Below is a small trained network, with its code and all its weights. Each question gives an input and a target symbol and asks what happens when units are switched off, that is, made to give their printed mean instead of their output.

import numpy as np


def w(rows, s, z=0):
    codes = np.array(rows[::2]) - 128.0
    scale = np.full(codes.shape[1], s)
    scale[-1] = z or s
    return codes * scale


def f(y):
    return y / 2 * (1 + np.tanh(0.7978845608 * (y + 0.044715 * y**3)))


def softmax(a):
    e = np.exp(a - a.max(-1, keepdims=True))
    return e / e.sum(-1, keepdims=True)


def log_softmax(a):
    a = a - a.max(-1, keepdims=True)
    return a - np.log(np.exp(a).sum(-1, keepdims=True))


def net(x, mask):
    ids = ['αβζημξστφψω'.index(c) for c in x.split()]
    T = len(ids)
    res = E[ids] + P[:T]
    u = 0
    for l in range(2):
        q, k, v = (res @ M[l].T for M in (Q, K, V))
        z = softmax(np.where(np.tri(T) > 0, q @ k.T / 3**0.5, -1e9)) @ v
        res = res + np.where(mask[u], z, O[l][:, -1]) @ O[l][:, :-1]
        u += 1
        y = f(res @ A[l][:, :-1].T + A[l][:, -1])
        res = res + np.where(mask[u : u + 4], y, B[l][:, -1]) @ B[l][:, :-1]
        u += 4
    return log_softmax(res[-1] @ U[:, :-1].T + U[:, -1])


Q, K, V, O, A, B = {}, {}, {}, {}, {}, {}
E = w([
[109,175,136,164],'α',
[120,125,148,146],'β',
[118,163,64,134],'ζ',
[75,154,143,131],'η',
[157,197,24,129],'μ',
[183,156,248,167],'ξ',
[125,76,181,143],'σ',
[59,166,135,43],'τ',
[126,188,158,58],'φ',
[115,96,81,86],'ψ',
[99,136,159,126],'ω',
],0.019)
P = w([
[223,23,146,5],'0',
[82,123,88,56],'1',
[81,126,110,62],'2',
[70,141,97,73],'3',
[99,107,121,98],'4',
[132,100,127,92],'5',
[85,152,95,59],'6',
[51,145,150,94],'7',
[120,122,114,99],'8',
[103,86,174,146],'9',
[2,193,116,56],'10',
[78,95,192,148],'11',
[79,161,116,63],'12',
[65,157,121,79],'13',
],0.0058)
Q[0] = w([
[56,101,164,25],'L0H0',
[131,117,71,80],'L0H0',
[121,253,134,129],'L0H0',
],0.0071)
K[0] = w([
[18,134,87,139],'L0H0',
[170,58,161,246],'L0H0',
[198,120,83,154],'L0H0',
],0.012)
V[0] = w([
[206,196,183,178],'L0H0',
[130,52,111,202],'L0H0',
[105,1,126,183],'L0H0',
],0.0066)
O[0] = w([
[97,179,172,198,2],'L0H0',
[45,181,8,185,25],'L0H0',
[144,88,134,170,74],'L0H0',
],0.013,0.0035)
A[0] = w([
[66,105,174,94,102],'L0N0',
[121,111,130,4,177],'L0N1',
[33,84,128,193,75],'L0N2',
[129,33,43,98,254],'L0N3',
],0.011,0.0036)
B[0] = w([
[126,119,72,151,175],'L0N0',
[211,65,153,198,250],'L0N1',
[10,146,26,171,127],'L0N2',
[46,187,105,197,187],'L0N3',
],0.011,0.016)
Q[1] = w([
[172,55,32,105],'L1H0',
[213,121,157,208],'L1H0',
[200,99,149,1],'L1H0',
],0.0055)
K[1] = w([
[102,50,130,151],'L1H0',
[30,13,177,103],'L1H0',
[200,162,201,2],'L1H0',
],0.0074)
V[1] = w([
[168,83,149,240],'L1H0',
[82,77,193,48],'L1H0',
[180,3,109,192],'L1H0',
],0.0037)
O[1] = w([
[120,41,133,36,237],'L1H0',
[2,116,129,234,104],'L1H0',
[52,129,164,119,254],'L1H0',
],0.0086,0.0093)
A[1] = w([
[63,122,127,119,68],'L1N0',
[106,10,145,152,173],'L1N1',
[109,116,168,82,253],'L1N2',
[93,127,151,150,167],'L1N3',
],0.012,0.0043)
B[1] = w([
[224,245,254,184,130],'L1N0',
[137,233,61,174,254],'L1N1',
[62,177,56,58,170],'L1N2',
[46,175,134,74,137],'L1N3',
],0.0073,0.026)
U = w([
[88,130,181,76,241],'α',
[136,180,188,143,3],'β',
[97,92,132,102,140],'ζ',
[113,111,152,141,84],'η',
[109,152,124,92,47],'μ',
[165,227,254,123,160],'ξ',
[76,207,144,145,178],'σ',
[203,100,127,177,111],'τ',
[210,129,176,86,237],'φ',
[60,29,97,221,82],'ψ',
[112,136,141,110,109],'ω',
],0.0098,0.0042)

Each question gives the input, a string of symbols that net reads in full, and the target symbol t.
The units are the heads (3 rows each of Q, K, V and O) and the neurons (one row each of A and B). Each row of codes is followed by its name. A weight is (code - 128) times the scale printed after its matrix; where a second scale follows, it is the last column's (O, A, B and U).
mask holds one flag per unit, layer by layer, with each layer's heads first. A switched-off unit (its flag False) gives its mean, the last column of its rows in O or B, instead of its output. The means were averaged over made-up inputs and are rounded, as every weight is.
A unit's drop is (log p(t) with every unit on - log p(t) with that unit switched off) / (log p(t) with every unit on - log p(t) with every unit switched off).
The circuit of an input: a set's keep is (log p(t) with only the set's units on - log p(t) with every unit switched off) / (log p(t) with every unit on - log p(t) with every unit switched off). Starting from all 10 units, units are removed one at a time, each time the one whose removal leaves the highest keep (on an exact tie, the one counted first), for as long as the keep stays at least 0.8.
circuit, biggest first: the units of the circuit, biggest drop first
unit that matters most: the unit with the biggest drop
k most important neurons: the k neurons with the biggest drops, biggest first
k most important neurons of layer l: the k neurons of layer l with the biggest drops, biggest first
input ψ α σ σ σ η σ σ τ τ τ ξ σ, target τ: 2 most important neurons of layer 1	(L1N1 L1N3)
input τ σ σ τ ζ φ φ, target φ: 3 most important neurons of layer 0	(L0N3 L0N0 L0N1)
input φ ψ τ φ ψ, target τ: circuit, biggest first	(L0N1 L0H0)
input ψ φ ψ ξ σ α ξ σ σ α ζ, target α: unit that matters most	L1N1
input φ ψ φ τ σ σ α, target α: circuit, biggest first	(L0N1 L1N1)
input σ τ ψ, target ψ: circuit, biggest first	(L0N1 L0N3)
input ξ σ σ τ ξ ξ ψ, target ψ: 4 most important neurons	(L1N1 L0N1 L1N2 L0N3)
input τ σ β σ τ ω τ φ, target φ: 4 most important neurons	(L0N3 L0N1 L0N0 L1N3)
input σ φ τ τ τ τ τ, target τ: 2 most important neurons of layer 0	(L0N1 L0N0)
input ω β σ σ σ, target σ: 2 most important neurons of layer 1	(L1N0 L1N3)
input ψ σ μ ζ ζ σ σ σ ψ, target σ: 2 most important neurons	(L0N3 L0N1)
input ψ ξ ψ μ ψ σ τ σ ξ φ σ σ τ α, target α: circuit, biggest first	(L1N1 L0N1)
input ξ φ σ τ ψ μ α ω μ ξ τ τ, target τ: 2 most important neurons	(L0N1 L0N0)
input μ μ σ σ, target σ: circuit, biggest first	(L0H0 L0N1)
input ψ σ τ σ σ ψ, target σ: most important neuron of layer 0	(L0N1)
input μ ψ μ, target φ: 2 most important neurons	(L0N3 L1N1)
